Below is a small trained network, with its code and all its weights. Each question gives an input and a class and asks what happens when units are switched off, that is, made to give their printed mean instead of their output.

import numpy as np


def w(rows, s, z=0):
    codes = np.array(rows[::2]) - 128.0
    scale = np.full(codes.shape[1], s)
    scale[-1] = z or s
    return codes * scale


def norm(h):
    return h / np.sqrt((h * h).mean(-1, keepdims=True) + 1e-5)


def f(y):
    return np.maximum(y, 0)


def log_softmax(a):
    a = a - a.max(-1, keepdims=True)
    return a - np.log(np.exp(a).sum(-1, keepdims=True))


def net(x, mask):
    res = np.array(x, float).reshape(1, 8) / 4 @ E
    u = 0
    for l in range(3):
        y = f(norm(res) @ A[l][:, :-1].T + A[l][:, -1])
        res = res + np.where(mask[u : u + 4], y, B[l][:, -1]) @ B[l][:, :-1]
        u += 4
    return log_softmax(norm(res)[-1] @ U[:, :-1].T + U[:, -1])


A, B = {}, {}
E = w([
[81,137,141,127,141],'x0',
[73,115,72,40,217],'x1',
[133,120,210,175,163],'x2',
[203,71,218,134,170],'x3',
[172,168,67,33,158],'x4',
[27,155,217,41,150],'x5',
[173,189,131,43,108],'x6',
[178,255,142,233,184],'x7',
],0.0044)
A[0] = w([
[190,254,128,67,123,179],'L0N1',
[84,167,85,93,125,251],'L0N2',
[108,49,86,105,170,80],'L0N3',
[150,147,159,168,162,143],'L0N4',
],0.0087,0.0029)
B[0] = w([
[139,85,98,67,146,253],'L0N1',
[198,159,41,174,156,251],'L0N2',
[72,63,2,144,133,190],'L0N3',
[85,157,140,182,102,198],'L0N4',
],0.0084,0.0045)
A[1] = w([
[185,64,151,72,3,134],'L1N1',
[225,23,105,128,134,8],'L1N2',
[142,24,162,176,142,161],'L1N3',
[248,58,221,115,13,104],'L1N4',
],0.0044,0.0013)
B[1] = w([
[220,162,204,220,147,237],'L1N1',
[93,175,153,145,90,236],'L1N2',
[236,105,93,2,146,249],'L1N3',
[154,63,111,23,95,255],'L1N4',
],0.0086,0.0017)
A[2] = w([
[65,69,145,157,201,254],'L2N1',
[193,92,114,132,87,140],'L2N2',
[202,130,168,124,98,147],'L2N3',
[192,128,65,171,8,152],'L2N4',
],0.011,0.0026)
B[2] = w([
[244,120,166,213,8,186],'L2N1',
[68,83,223,138,66,204],'L2N2',
[61,142,202,15,222,190],'L2N3',
[1,91,118,133,211,255],'L2N4',
],0.0089,0.0078)
U = w([
[107,105,248,56,175,163],'0',
[196,198,65,45,153,235],'1',
[94,112,81,180,155,192],'2',
[197,228,227,204,118,3],'3',
[190,73,148,169,61,34],'4',
],0.013,0.0022)

Each question gives the input, the list of numbers given to net, and the class t.
The units are the neurons (one row each of A and B). Each row of codes is followed by its name. A weight is (code - 128) times the scale printed after its matrix; where a second scale follows, it is the last column's (A, B and U).
mask holds one flag per neuron, layer by layer. A switched-off neuron (its flag False) gives its mean, the last column of its row in B, instead of its output. The means were averaged over made-up inputs and are rounded, as every weight is.
A unit's drop is (log p(t) with every unit on - log p(t) with that unit switched off) / (log p(t) with every unit on - log p(t) with every unit switched off).
The circuit of an input: a set's keep is (log p(t) with only the set's units on - log p(t) with every unit switched off) / (log p(t) with every unit on - log p(t) with every unit switched off). Starting from all 12 units, units are removed one at a time, each time the one whose removal leaves the highest keep (on an exact tie, the one counted first), for as long as the keep stays at least 0.8.
units of the circuit, in order: the units of the circuit, biggest drop first
top k neurons: the k neurons with the biggest drops, biggest first
top k neurons in layer l: the k neurons of layer l with the biggest drops, biggest first
drop when u is switched off: that unit's drop, to one decimal
input [-7,3,-7,7,1,-4,8,-4], class 0: top neuron in layer 1 : [L1N1]
input [-6,5,8,-3,8,3,-1,-3], class 1: units of the circuit, in order : [L2N4; L2N2]
input [-6,-2,-2,-8,-8,8,8,7], class 1: units of the circuit, in order : [L0N1; L2N2]
input [2,-2,5,6,-7,1,8,8], class 0: top 3 neurons in layer 0 : [L0N2; L0N1; L0N3]
input [-6,5,5,3,7,0,-1,-5], class 4: top 3 neurons : [L2N4; L2N1; L2N3]
input [-1,7,1,1,1,-2,-4,7], class 4: units of the circuit, in order : [L2N3; L2N4]
input [4,2,-6,-3,0,4,7,-7], class 1: top 2 neurons : [L2N4; L2N2]
input [-5,7,1,4,1,2,-8,1], class 4: top 2 neurons in layer 2 : [L2N1; L2N4]
input [-7,1,5,2,8,-3,-8,6], class 3: units of the circuit, in order : [L2N4; L0N2; L0N3]
input [8,-3,7,4,-1,-7,5,7], class 0: units of the circuit, in order : [L2N3; L0N2]
input [3,3,8,1,6,4,0,4], class 3: top 3 neurons : [L2N1; L2N4; L1N3]
input [-3,8,6,2,-2,6,-5,-8], class 4: units of the circuit, in order : [L2N1; L2N4]
input [4,-2,-5,7,6,-7,0,8], class 0: units of the circuit, in order : [L0N2; L2N3]
input [8,-2,4,-1,3,1,-6,-4], class 4: units of the circuit, in order : [L2N1]
input [7,2,-5,-5,5,4,-3,-1], class 1: top 2 neurons : [L2N4; L2N2]
input [-8,2,3,-1,3,6,-4,3], class 3: top 2 neurons in layer 1 : [L1N3; L1N4]
input [5,7,6,-3,-1,-2,-2,7], class 3: top 2 neurons : [L2N4; L2N1]
input [5,-1,-7,-4,6,6,-5,7], class 1: top 2 neurons : [L2N4; L0N1]
input [-2,-7,0,3,-6,-8,-7,4], class 0: top 2 neurons in layer 0 : [L0N2; L0N3]
input [5,7,-5,4,5,1,-4,7], class 1: units of the circuit, in order : [L2N4]
input [-4,-5,-3,0,3,-7,6,0], class 0: drop when L1N4 is switched off : 0.0
input [1,3,-8,0,-8,7,-6,3], class 4: drop when L2N1 is switched off : 0.6
input [0,4,-8,7,4,8,0,-1], class 1: drop when L2N2 is switched off : 0.1
